Below is a small trained network, with its code and all its weights. Each question gives an input and a class and asks what happens when units are switched off, that is, made to give their printed mean instead of their output.

import numpy as np


def w(rows, s, z=0):
    codes = np.array(rows[::2]) - 128.0
    scale = np.full(codes.shape[1], s)
    scale[-1] = z or s
    return codes * scale


def norm(h):
    return h / np.sqrt((h * h).mean(-1, keepdims=True) + 1e-5)


def f(y):
    return y / 2 * (1 + np.tanh(0.7978845608 * (y + 0.044715 * y**3)))


def log_softmax(a):
    a = a - a.max(-1, keepdims=True)
    return a - np.log(np.exp(a).sum(-1, keepdims=True))


def net(x, mask):
    res = np.array(x, float).reshape(1, 2) / 4 @ E
    u = 0
    for l in range(3):
        y = f(norm(res) @ A[l][:, :-1].T + A[l][:, -1])
        res = res + np.where(mask[u : u + 4], y, B[l][:, -1]) @ B[l][:, :-1]
        u += 4
    return log_softmax(norm(res)[-1] @ U[:, :-1].T + U[:, -1])


A, B = {}, {}
E = w([
[134,78,122,202,197,143,55,68,117,67,92],'x0',
[212,87,169,32,254,96,71,128,38,53,205],'x1',
],0.0077)
A[0] = w([
[191,130,205,17,195,102,110,129,137,183,220,68],'0.n0',
[110,56,213,177,180,132,64,153,124,119,85,126],'0.n1',
[155,254,162,84,62,115,209,165,96,254,204,4],'0.n2',
[152,93,141,160,213,95,92,149,75,21,140,145],'0.n3',
],0.0052,0.0012)
B[0] = w([
[92,228,173,210,102,134,181,137,176,127,62,230],'0.n0',
[124,133,12,51,190,111,152,149,63,182,173,181],'0.n1',
[150,208,110,83,159,35,108,232,1,164,49,254],'0.n2',
[119,96,114,136,10,177,131,99,204,161,208,239],'0.n3',
],0.0084,0.0068)
A[1] = w([
[171,116,193,117,219,139,150,179,48,113,75,50],'1.n0',
[173,152,232,117,147,116,193,145,153,59,200,5],'1.n1',
[106,112,53,62,253,21,192,182,18,82,65,61],'1.n2',
[145,177,232,130,115,130,103,124,74,97,133,73],'1.n3',
],0.0053,0.0011)
B[1] = w([
[59,62,32,105,1,123,160,123,101,111,128,162],'1.n0',
[141,150,249,136,147,211,132,141,171,167,97,172],'1.n1',
[68,175,112,133,144,100,135,110,149,164,22,254],'1.n2',
[124,71,141,199,11,174,143,128,172,221,184,159],'1.n3',
],0.0085,0.004)
A[2] = w([
[134,2,72,88,87,133,67,81,123,115,189,210],'2.n0',
[119,126,174,60,138,143,153,168,126,122,83,92],'2.n1',
[59,144,142,186,124,152,122,132,109,102,44,135],'2.n2',
[109,177,215,204,86,137,158,195,152,136,184,3],'2.n3',
],0.0062,0.00038)
B[2] = w([
[178,199,104,197,213,26,218,197,1,162,173,240],'2.n0',
[115,62,36,50,119,160,163,155,72,72,138,159],'2.n1',
[71,63,126,124,190,108,122,44,171,92,173,254],'2.n2',
[220,59,207,67,197,218,79,74,116,90,132,232],'2.n3',
],0.0083,0.0047)
U = w([
[132,99,67,72,119,178,71,148,119,52,116,54],'0',
[46,75,97,204,178,136,89,1,205,125,79,145],'1',
[168,160,72,182,197,96,152,127,50,155,217,193],'2',
[138,108,135,130,78,89,94,139,138,71,144,2],'3',
[135,76,118,93,86,98,79,126,134,122,148,29],'4',
[71,205,126,72,86,75,163,185,86,173,35,191],'5',
[208,145,231,89,120,247,127,98,148,130,157,185],'6',
],0.0099,0.0042)

Each question gives the input, the list of numbers given to net, and the class t.
The units are the neurons (one row each of A and B). Each row of codes is followed by its name. A weight is (code - 128) times the scale printed after its matrix; where a second scale follows, it is the last column's (A, B and U).
mask holds one flag per neuron, layer by layer. A switched-off neuron (its flag False) gives its mean, the last column of its row in B, instead of its output. The means were averaged over made-up inputs and are rounded, as every weight is.
A unit's drop is (log p(t) with every unit on - log p(t) with that unit switched off) / (log p(t) with every unit on - log p(t) with every unit switched off).
The circuit of an input: a set's keep is (log p(t) with only the set's units on - log p(t) with every unit switched off) / (log p(t) with every unit on - log p(t) with every unit switched off). Starting from all 12 units, units are removed one at a time, each time the one whose removal leaves the highest keep (on an exact tie, the one counted first), for as long as the keep stays at least 0.8.
units of the circuit, in order: the units of the circuit, biggest drop first
k most important neurons: the k neurons with the biggest drops, biggest first
drop when u is switched off: that unit's drop, to one decimal
input [3,-2], class 1: units of the circuit, in order -> [0.n2]
input [3,-1], class 2: 2 most important neurons -> [0.n2; 0.n0]
input [-2,2], class 6: 2 most important neurons -> [0.n0; 2.n3]
input [7,-3], class 2: 2 most important neurons -> [0.n0; 0.n2]
input [-1,-8], class 1: 3 most important neurons -> [0.n1; 2.n2; 2.n0]
input [2,-3], class 1: 2 most important neurons -> [0.n2; 0.n3]
input [-3,3], class 6: 3 most important neurons -> [0.n0; 2.n3; 0.n1]
input [3,-4], class 1: drop when 0.n2 is switched off -> 0.1
input [-3,5], class 6: drop when 1.n3 is switched off -> 0.0
input [6,-2], class 2: 2 most important neurons -> [0.n2; 0.n0]
input [1,3], class 6: drop when 0.n0 is switched off -> 1.1
